Here is a tiny trained network, its code and every weight. The questions are about switching its units off for an input and a target symbol, where a switched-off unit gives its printed mean instead of its output.

import numpy as np


def w(rows, s, z=0):
    codes = np.array(rows[::2]) - 128.0
    scale = np.full(codes.shape[1], s)
    scale[-1] = z or s
    return codes * scale


def norm(h):
    return h / np.sqrt((h * h).mean(-1, keepdims=True) + 1e-5)


def f(y):
    return np.maximum(y, 0)


def softmax(a):
    e = np.exp(a - a.max(-1, keepdims=True))
    return e / e.sum(-1, keepdims=True)


def log_softmax(a):
    a = a - a.max(-1, keepdims=True)
    return a - np.log(np.exp(a).sum(-1, keepdims=True))


def net(x, mask):
    ids = ['αβγδεηθξστω'.index(c) for c in x.split()]
    T = len(ids)
    res = E[ids] + P[:T]
    u = 0
    for l in range(3):
        q, k, v = (norm(res) @ M[l].T for M in (Q, K, V))
        z = softmax(np.where(np.tri(T) > 0, q @ k.T / 3**0.5, -1e9)) @ v
        res = res + np.where(mask[u], z, O[l][:, -1]) @ O[l][:, :-1]
        u += 1
        y = f(norm(res) @ A[l][:, :-1].T + A[l][:, -1])
        res = res + np.where(mask[u : u + 16], y, B[l][:, -1]) @ B[l][:, :-1]
        u += 16
    return log_softmax(norm(res)[-1] @ U[:, :-1].T + U[:, -1])


Q, K, V, O, A, B = {}, {}, {}, {}, {}, {}
E = w([
[131,140,141,132],'α',
[142,46,87,28],'β',
[155,137,105,112],'γ',
[133,105,118,117],'δ',
[65,117,101,138],'ε',
[121,108,140,23],'η',
[70,135,93,130],'θ',
[126,112,128,19],'ξ',
[107,147,103,248],'σ',
[134,199,136,93],'τ',
[149,211,125,77],'ω',
],0.014)
P = w([
[107,72,152,137],'0',
[130,106,98,179],'1',
[142,181,170,128],'2',
[32,157,83,106],'3',
[128,72,138,157],'4',
[147,180,163,128],'5',
[42,167,68,104],'6',
[127,73,140,153],'7',
[140,183,171,120],'8',
[1,235,117,210],'9',
[119,72,157,146],'10',
],0.014)
Q[0] = w([
[133,194,232,208],'0.h1',
[23,37,9,93],'0.h1',
[159,140,39,63],'0.h1',
],0.013)
K[0] = w([
[200,92,201,63],'0.h1',
[4,149,87,152],'0.h1',
[115,176,72,134],'0.h1',
],0.019)
V[0] = w([
[189,72,207,113],'0.h1',
[253,99,240,22],'0.h1',
[191,81,199,104],'0.h1',
],0.0037)
O[0] = w([
[154,147,71,153,34],'0.h1',
[142,191,2,173,8],'0.h1',
[156,154,57,158,41],'0.h1',
],0.0064,0.0019)
A[0] = w([
[108,186,82,99,146],'0.n1',
[88,77,131,92,130],'0.n2',
[131,177,158,153,64],'0.n3',
[205,101,163,112,160],'0.n4',
[125,130,98,10,162],'0.n5',
[199,154,130,174,47],'0.n6',
[110,142,57,105,96],'0.n7',
[190,130,173,173,155],'0.n8',
[222,221,175,123,105],'0.n9',
[120,176,99,161,92],'0.n10',
[90,184,152,149,157],'0.n11',
[222,144,119,38,1],'0.n12',
[99,56,117,146,164],'0.n13',
[120,176,130,84,194],'0.n14',
[158,183,163,185,63],'0.n15',
[136,111,160,63,151],'0.n16',
],0.013,0.0048)
B[0] = w([
[83,79,191,151,234],'0.n1',
[161,165,171,138,234],'0.n2',
[113,74,145,133,154],'0.n3',
[59,142,109,96,168],'0.n4',
[139,213,129,149,254],'0.n5',
[37,129,175,175,155],'0.n6',
[125,91,180,94,175],'0.n7',
[178,145,189,172,155],'0.n8',
[128,187,7,152,211],'0.n9',
[193,166,160,77,191],'0.n10',
[172,195,185,111,220],'0.n11',
[28,101,235,5,168],'0.n12',
[148,151,159,182,220],'0.n13',
[179,87,68,145,238],'0.n14',
[70,162,134,193,167],'0.n15',
[68,83,175,145,225],'0.n16',
],0.019,0.0066)
Q[1] = w([
[174,108,49,60],'1.h1',
[4,111,114,210],'1.h1',
[155,110,102,143],'1.h1',
],0.024)
K[1] = w([
[104,20,86,137],'1.h1',
[62,252,142,204],'1.h1',
[128,125,110,151],'1.h1',
],0.024)
V[1] = w([
[136,2,108,228],'1.h1',
[205,241,113,142],'1.h1',
[197,233,145,124],'1.h1',
],0.011)
O[1] = w([
[245,95,159,103,19],'1.h1',
[86,63,73,136,226],'1.h1',
[47,79,99,140,245],'1.h1',
],0.011,0.012)
A[1] = w([
[140,207,182,130,76],'1.n1',
[138,231,122,47,54],'1.n2',
[55,60,124,66,86],'1.n3',
[155,123,91,97,105],'1.n4',
[202,187,62,197,128],'1.n5',
[108,132,108,156,83],'1.n6',
[203,162,180,118,4],'1.n7',
[117,49,157,97,166],'1.n8',
[170,115,98,105,108],'1.n9',
[131,99,166,189,68],'1.n10',
[162,128,167,93,37],'1.n11',
[110,216,101,121,52],'1.n12',
[249,70,172,78,141],'1.n13',
[109,131,145,130,55],'1.n14',
[184,16,79,165,71],'1.n15',
[126,117,7,185,71],'1.n16',
],0.013,0.0022)
B[1] = w([
[179,120,70,121,183],'1.n1',
[131,103,123,23,144],'1.n2',
[93,155,84,202,254],'1.n3',
[142,140,121,108,128],'1.n4',
[247,82,73,199,151],'1.n5',
[90,132,104,123,199],'1.n6',
[130,103,172,119,137],'1.n7',
[142,66,91,139,165],'1.n8',
[136,154,106,117,128],'1.n9',
[51,169,115,95,214],'1.n10',
[153,124,96,119,131],'1.n11',
[116,202,173,94,200],'1.n12',
[184,237,48,107,135],'1.n13',
[140,125,117,103,181],'1.n14',
[199,5,116,83,132],'1.n15',
[54,29,136,157,186],'1.n16',
],0.025,0.006)
Q[2] = w([
[160,101,107,215],'2.h1',
[105,63,48,90],'2.h1',
[88,4,130,101],'2.h1',
],0.028)
K[2] = w([
[168,64,128,151],'2.h1',
[53,149,3,118],'2.h1',
[5,225,27,182],'2.h1',
],0.022)
V[2] = w([
[124,220,198,17],'2.h1',
[190,165,225,251],'2.h1',
[175,181,14,146],'2.h1',
],0.011)
O[2] = w([
[95,226,179,177,63],'2.h1',
[123,2,96,250,103],'2.h1',
[107,170,35,148,4],'2.h1',
],0.011,0.0017)
A[2] = w([
[77,160,85,101,132],'2.n1',
[73,77,109,2,98],'2.n2',
[150,166,96,250,131],'2.n3',
[81,93,181,52,94],'2.n4',
[189,159,131,156,172],'2.n5',
[100,172,79,28,178],'2.n6',
[95,55,171,74,143],'2.n7',
[111,61,234,117,83],'2.n8',
[180,143,94,223,148],'2.n9',
[89,142,107,142,132],'2.n10',
[104,163,176,88,219],'2.n11',
[136,174,102,50,60],'2.n12',
[139,148,82,28,191],'2.n13',
[144,96,133,63,254],'2.n14',
[140,169,215,206,156],'2.n15',
[136,152,4,76,75],'2.n16',
],0.015,0.0028)
B[2] = w([
[189,118,103,83,254],'2.n1',
[104,70,254,119,184],'2.n2',
[202,142,209,129,212],'2.n3',
[156,220,132,132,172],'2.n4',
[76,171,81,184,132],'2.n5',
[122,93,72,207,195],'2.n6',
[177,177,86,93,159],'2.n7',
[100,136,233,168,154],'2.n8',
[76,180,169,178,156],'2.n9',
[213,123,120,122,243],'2.n10',
[98,57,162,128,202],'2.n11',
[96,107,107,54,143],'2.n12',
[150,79,122,80,148],'2.n13',
[173,132,101,116,134],'2.n14',
[130,102,56,56,202],'2.n15',
[192,231,140,138,161],'2.n16',
],0.025,0.0092)
U = w([
[173,107,87,141,220],'α',
[129,115,9,67,42],'β',
[129,228,62,157,171],'γ',
[171,56,165,83,99],'δ',
[129,239,184,169,89],'ε',
[100,181,112,69,155],'η',
[122,124,247,128,128],'θ',
[88,189,144,82,254],'ξ',
[121,101,160,250,73],'σ',
[90,2,73,156,88],'τ',
[45,167,14,193,43],'ω',
],0.017,0.0045)

Each question gives the input, a string of symbols that net reads in full, and the target symbol t.
The units are the heads (3 rows each of Q, K, V and O) and the neurons (one row each of A and B). Each row of codes is followed by its name. A weight is (code - 128) times the scale printed after its matrix; where a second scale follows, it is the last column's (O, A, B and U).
mask holds one flag per unit, layer by layer, with each layer's heads first. A switched-off unit (its flag False) gives its mean, the last column of its rows in O or B, instead of its output. The means were averaged over made-up inputs and are rounded, as every weight is.
A unit's drop is (log p(t) with every unit on - log p(t) with that unit switched off) / (log p(t) with every unit on - log p(t) with every unit switched off).
The circuit of an input: a set's keep is (log p(t) with only the set's units on - log p(t) with every unit switched off) / (log p(t) with every unit on - log p(t) with every unit switched off). Starting from the 12 units with the biggest drops (on a tie, the unit counted first), units are removed one at a time, each time the one whose removal leaves the highest keep (on an exact tie, the one counted first), for as long as the keep stays at least 0.8.
circuit, biggest first: the units of the circuit, biggest drop first
top k neurons: the k neurons with the biggest drops, biggest first
top k neurons in layer l: the k neurons of layer l with the biggest drops, biggest first
input τ γ ω η, target τ: circuit, biggest first	2.n3, 2.n6, 2.n2
input τ δ θ σ, target τ: top neuron in layer 2	2.n3
input γ δ ε ξ α θ γ θ τ θ, target γ: top 2 neurons in layer 1	1.n10, 1.n13
input ω δ η γ δ τ τ, target ω: circuit, biggest first	1.h1, 0.n14
input ξ τ θ θ, target ξ: top 2 neurons	0.n2, 0.n5
input σ δ ε δ, target σ: top 3 neurons	0.n1, 0.n14, 0.n9
input σ α θ γ ε η σ ε ω ω, target σ: circuit, biggest first	1.h1, 2.h1, 0.n11
input θ ε ω σ, target θ: circuit, biggest first	0.h1, 0.n9
input η δ ε θ ω ω α ε, target ω: top 2 neurons in layer 1	1.n3, 1.n5
input ω θ ξ θ τ θ ξ, target ω: top 2 neurons	0.n16, 0.n12
input θ β δ ξ ε θ ω, target θ: top 4 neurons	0.n14, 0.n5, 0.n9, 0.n1
input θ θ θ θ β γ α, target θ: top 3 neurons	0.n5, 0.n14, 0.n9
input ω α γ η δ η θ ε, target θ: top 2 neurons in layer 2	2.n6, 2.n8
input σ η γ γ ξ β α τ τ σ, target σ: top 3 neurons	0.n14, 0.n11, 0.n12
input θ γ ω ω, target θ: top 3 neurons in layer 0	0.n14, 0.n1, 0.n9
input δ τ γ, target ω: circuit, biggest first	0.n9
input τ ω σ τ ξ ξ ξ, target τ: circuit, biggest first	0.n16, 2.h1, 0.n1
input θ θ ω δ, target θ: top 2 neurons	0.n14, 0.n9
input δ ε γ β β τ β, target δ: top 2 neurons	0.n16, 0.n2
input ω γ β ω, target ω: top 4 neurons	0.n5, 0.n16, 0.n14, 0.n10
input ξ θ γ α θ, target θ: top 2 neurons	0.n2, 0.n9
input γ η ξ ε ω τ θ θ γ θ, target γ: top 2 neurons in layer 0	0.n5, 0.n11
input δ θ θ ω τ ω τ, target δ: top 2 neurons in layer 1	1.n15, 1.n16
input ξ τ ξ α γ γ γ, target ξ: top 2 neurons in layer 2	2.n15, 2.n11
input α η β ξ ω θ ξ ξ θ α, target α: top 3 neurons in layer 1	1.n15, 1.n5, 1.n16
input σ θ β β ξ τ ξ, target σ: top 2 neurons	1.n3, 0.n4
input σ τ ω ε, target σ: top neuron	1.n16
